Below are the code and all the weights of a small trained network. Each question names an input and a class and asks about switching units off, where a switched-off unit gives its printed mean instead of its output.

import numpy as np


def w(rows, s, z=0):
    codes = np.array(rows[::2]) - 128.0
    scale = np.full(codes.shape[1], s)
    scale[-1] = z or s
    return codes * scale


def norm(h):
    return h / np.sqrt((h * h).mean(-1, keepdims=True) + 1e-5)


def f(y):
    return np.maximum(y, 0)


def log_softmax(a):
    a = a - a.max(-1, keepdims=True)
    return a - np.log(np.exp(a).sum(-1, keepdims=True))


def net(x, mask):
    res = np.array(x, float).reshape(1, 3) / 4 @ E
    u = 0
    for l in range(4):
        y = f(norm(res) @ A[l][:, :-1].T + A[l][:, -1])
        res = res + np.where(mask[u : u + 4], y, B[l][:, -1]) @ B[l][:, :-1]
        u += 4
    return log_softmax(norm(res)[-1] @ U[:, :-1].T + U[:, -1])


A, B = {}, {}
E = w([
[51,155,214,78,213,191,185,23,171],'x0',
[199,28,112,158,125,123,114,110,207],'x1',
[207,135,145,134,196,164,188,153,4],'x2',
],0.0028)
A[0] = w([
[195,128,126,164,120,78,142,139,50,94],'L0N1',
[182,150,164,130,190,152,182,60,51,140],'L0N2',
[135,136,136,165,136,37,72,30,252,54],'L0N3',
[184,208,73,149,182,163,201,109,49,6],'L0N4',
],0.0034,0.0022)
B[0] = w([
[117,129,123,146,79,183,66,179,214,209],'L0N1',
[67,164,35,163,209,135,213,91,116,254],'L0N2',
[91,105,71,78,77,254,108,125,127,212],'L0N3',
[68,102,210,47,114,206,123,174,137,202],'L0N4',
],0.0049,0.0031)
A[1] = w([
[166,185,155,124,150,194,121,252,70,92],'L1N1',
[182,103,147,135,93,129,57,84,195,237],'L1N2',
[59,177,149,106,183,156,123,93,122,2],'L1N3',
[158,138,116,126,202,146,152,178,70,184],'L1N4',
],0.0032,0.00058)
B[1] = w([
[21,90,77,114,57,141,65,152,151,232],'L1N1',
[141,90,190,103,133,41,4,183,30,206],'L1N2',
[180,108,195,71,168,89,107,171,168,253],'L1N3',
[112,12,59,213,77,213,45,158,108,213],'L1N4',
],0.0041,0.0027)
A[2] = w([
[195,255,135,119,110,56,109,160,57,3],'L2N1',
[10,210,109,137,43,71,113,190,81,54],'L2N2',
[85,120,61,186,148,108,99,149,133,189],'L2N3',
[96,159,137,149,139,185,76,222,40,165],'L2N4',
],0.0038,0.0005)
B[2] = w([
[139,80,90,38,64,161,88,37,169,143],'L2N1',
[138,86,3,182,134,60,164,36,114,247],'L2N2',
[145,128,158,52,98,103,208,46,158,202],'L2N3',
[175,152,141,52,73,60,67,107,120,253],'L2N4',
],0.0038,0.0034)
A[3] = w([
[167,122,98,170,60,11,134,191,101,125],'L3N1',
[105,149,85,170,84,183,146,216,26,134],'L3N2',
[50,192,253,43,150,169,182,116,60,46],'L3N3',
[66,190,234,64,206,173,155,228,150,2],'L3N4',
],0.0046,0.00091)
B[3] = w([
[137,166,208,154,208,157,200,144,100,230],'L3N1',
[86,89,158,103,90,161,48,78,211,186],'L3N2',
[182,222,255,166,178,163,124,59,101,252],'L3N3',
[106,238,204,147,119,103,87,49,154,225],'L3N4',
],0.0071,0.0044)
U = w([
[238,94,227,196,137,82,134,241,79,148],'0',
[57,65,63,89,60,189,31,147,150,198],'1',
[146,80,30,191,201,171,248,120,129,93],'2',
[116,177,85,123,160,117,154,211,124,11],'3',
[103,156,85,111,170,111,170,221,126,1],'4',
[101,227,226,144,186,171,125,59,125,167],'5',
[93,186,5,132,102,2,183,84,85,148],'6',
],0.0094,0.005)

Each question gives the input, the list of numbers given to net, and the class t.
The units are the neurons (one row each of A and B). Each row of codes is followed by its name. A weight is (code - 128) times the scale printed after its matrix; where a second scale follows, it is the last column's (A, B and U).
mask holds one flag per neuron, layer by layer. A switched-off neuron (its flag False) gives its mean, the last column of its row in B, instead of its output. The means were averaged over made-up inputs and are rounded, as every weight is.
A unit's drop is (log p(t) with every unit on - log p(t) with that unit switched off) / (log p(t) with every unit on - log p(t) with every unit switched off).
The circuit of an input: a set's keep is (log p(t) with only the set's units on - log p(t) with every unit switched off) / (log p(t) with every unit on - log p(t) with every unit switched off). Starting from the 12 units with the biggest drops (on a tie, the unit counted first), units are removed one at a time, each time the one whose removal leaves the highest keep (on an exact tie, the one counted first), for as long as the keep stays at least 0.8.
circuit, biggest first: the units of the circuit, biggest drop first
top k neurons: the k neurons with the biggest drops, biggest first
k most important neurons of layer l: the k neurons of layer l with the biggest drops, biggest first
drop of u: that unit's drop, to one decimal
input [-7,-7,0], class 6: circuit, biggest first -> L2N2
input [-3,-1,0], class 0: circuit, biggest first -> L0N2, L3N1, L3N4, L3N3
input [-8,1,-6], class 0: circuit, biggest first -> L3N1, L3N4
input [6,6,-4], class 1: circuit, biggest first -> L3N3, L3N1
input [-1,-4,-7], class 6: top 2 neurons -> L2N2, L0N4
input [1,-7,-2], class 6: circuit, biggest first -> L2N2, L3N3
input [-1,-8,-2], class 6: circuit, biggest first -> L2N2, L3N3
input [-2,4,-4], class 1: top 2 neurons -> L0N3, L3N3
input [-3,0,-4], class 6: top 2 neurons -> L3N3, L1N3
input [-4,6,-4], class 0: top 4 neurons -> L1N2, L0N2, L3N1, L1N1
input [-8,0,-6], class 0: top 2 neurons -> L3N1, L0N2
input [-4,3,-3], class 0: top 2 neurons -> L0N2, L3N1
input [-4,3,-4], class 0: 2 most important neurons of layer 1 -> L1N2, L1N1
input [-1,7,-1], class 1: circuit, biggest first -> L3N3
input [7,6,-5], class 1: 3 most important neurons of layer 0 -> L0N3, L0N4, L0N2
input [2,7,-4], class 1: drop of L1N1 -> 0.0
input [-1,8,3], class 0: drop of L1N2 -> 0.1
input [0,-1,-7], class 1: drop of L0N3 -> 0.7
